Below are the code and all the weights of a small trained network. Each question names an input and a class and asks about switching units off, where a switched-off unit gives its printed mean instead of its output.

import numpy as np


def w(rows, s, z=0):
    codes = np.array(rows[::2]) - 128.0
    scale = np.full(codes.shape[1], s)
    scale[-1] = z or s
    return codes * scale


def f(y):
    return np.maximum(y, 0)


def log_softmax(a):
    a = a - a.max(-1, keepdims=True)
    return a - np.log(np.exp(a).sum(-1, keepdims=True))


def net(x, mask):
    res = np.array(x, float).reshape(1, 3) / 4 @ E
    y = f(res @ A[0][:, :-1].T + A[0][:, -1])
    res = res + np.where(mask, y, B[0][:, -1]) @ B[0][:, :-1]
    return log_softmax(res[-1] @ U[:, :-1].T + U[:, -1])


A, B = {}, {}
E = w([
[112,53,146,46,3,54],'x0',
[218,252,119,94,106,75],'x1',
[251,45,60,228,107,107],'x2',
],0.007)
A[0] = w([
[239,31,31,255,112,108,73],'n0',
[19,192,235,28,145,140,115],'n1',
[101,74,113,68,53,61,116],'n2',
[132,212,100,195,245,241,63],'n3',
[80,184,137,63,132,134,91],'n4',
[49,161,168,83,143,159,95],'n5',
[202,30,65,222,100,133,76],'n6',
[139,118,102,91,138,132,9],'n7',
[16,204,193,45,156,184,107],'n8',
[164,199,115,115,138,90,176],'n9',
[124,154,132,158,177,148,191],'n10',
[221,129,70,161,111,70,107],'n11',
[73,36,145,148,138,190,61],'n12',
[93,91,164,52,43,69,151],'n13',
[151,55,85,130,49,50,124],'n14',
[121,91,140,55,26,80,85],'n15',
[195,231,98,93,116,62,62],'n16',
[127,184,83,211,231,194,73],'n17',
[186,236,141,72,98,59,81],'n18',
[48,46,110,147,132,179,72],'n19',
[85,81,158,32,26,77,82],'n20',
[112,65,128,71,30,41,59],'n21',
[186,209,108,81,109,82,70],'n22',
[61,57,138,121,144,180,84],'n23',
[28,43,156,137,144,172,91],'n24',
[29,177,204,45,164,154,87],'n25',
[191,246,137,62,113,84,88],'n26',
[125,151,141,157,174,155,199],'n27',
[179,183,119,104,108,106,200],'n28',
[40,182,175,36,158,129,94],'n29',
[82,66,145,152,142,149,194],'n30',
[86,61,152,151,147,162,203],'n31',
[140,191,121,184,246,235,96],'n32',
[57,32,146,141,133,185,70],'n33',
],0.0092,0.014)
B[0] = w([
[223,114,163,194,104,29,241],'n0',
[206,119,150,145,111,52,241],'n1',
[120,166,105,90,174,144,200],'n2',
[122,223,28,126,235,160,222],'n3',
[169,107,124,157,111,73,168],'n4',
[181,112,126,153,112,72,175],'n5',
[205,94,154,190,93,29,209],'n6',
[94,117,95,99,131,147,128],'n7',
[200,118,170,166,117,54,230],'n8',
[87,91,141,108,96,144,228],'n9',
[109,134,160,64,117,122,237],'n10',
[167,86,147,172,93,72,191],'n11',
[83,86,5,240,116,185,162],'n12',
[126,179,133,75,178,133,232],'n13',
[150,189,118,80,190,117,208],'n14',
[119,182,70,112,192,138,187],'n15',
[67,64,7,235,90,199,176],'n16',
[144,205,31,100,220,158,206],'n17',
[57,74,40,190,88,190,191],'n18',
[80,77,27,213,96,180,167],'n19',
[140,201,73,96,212,162,200],'n20',
[151,220,30,127,228,181,184],'n21',
[80,79,37,205,104,166,166],'n22',
[79,101,62,170,104,151,164],'n23',
[78,87,59,173,91,173,186],'n24',
[192,116,134,177,118,54,205],'n25',
[67,73,48,187,80,186,199],'n26',
[111,132,175,62,114,124,245],'n27',
[76,94,179,75,78,145,247],'n28',
[205,119,162,171,106,60,201],'n29',
[78,100,130,109,80,154,241],'n30',
[81,106,176,64,84,133,254],'n31',
[130,185,49,107,194,153,233],'n32',
[75,71,25,220,92,184,171],'n33',
],0.013,0.0094)
U = w([
[220,111,145,175,113,60,105],'0',
[127,211,98,112,222,159,77],'1',
[50,58,98,185,78,179,95],'2',
[78,118,213,41,88,129,216],'3',
[133,173,247,248,174,242,6],'4',
[168,104,220,181,176,245,6],'5',
[133,193,248,249,147,243,6],'6',
[147,166,249,239,172,248,6],'7',
],0.021,0.02)

Each question gives the input, the list of numbers given to net, and the class t.
The units are the neurons (one row each of A and B). Each row of codes is followed by its name. A weight is (code - 128) times the scale printed after its matrix; where a second scale follows, it is the last column's (A, B and U).
mask holds one flag per neuron, in row order. A switched-off neuron (its flag False) gives its mean, the last column of its row in B, instead of its output. The means were averaged over made-up inputs and are rounded, as every weight is.
A unit's drop is (log p(t) with every unit on - log p(t) with that unit switched off) / (log p(t) with every unit on - log p(t) with every unit switched off).
unit that matters most: the unit with the biggest drop
top k neurons: the k neurons with the biggest drops, biggest first
drop of u: that unit's drop, to one decimal
input [7,-6,-5], class 1: unit that matters most -> n20
input [2,8,-6], class 2: top 2 neurons -> (n18, n26)
input [6,6,-5], class 1: top 4 neurons -> (n20, n13, n21, n15)
input [7,2,-6], class 1: top 4 neurons -> (n20, n21, n13, n15)
input [-5,-6,-5], class 2: top 4 neurons -> (n24, n0, n33, n19)
input [-7,2,6], class 1: top 4 neurons -> (n3, n17, n32, n1)
input [6,6,-4], class 1: top 3 neurons -> (n20, n13, n21)
input [6,-3,-6], class 0: top 3 neurons -> (n1, n8, n29)
input [-3,-6,-6], class 0: top 3 neurons -> (n8, n1, n25)
input [4,4,-3], class 1: top 3 neurons -> (n13, n20, n30)
input [4,7,-6], class 2: top 2 neurons -> (n18, n26)
input [-7,-6,5], class 1: top 2 neurons -> (n17, n3)
input [6,-2,-7], class 0: drop of n1 -> 0.1
input [1,3,-3], class 3: drop of n0 -> 0.5
input [-5,6,-4], class 2: unit that matters most -> n26
input [3,-7,-7], class 0: drop of n29 -> 0.5
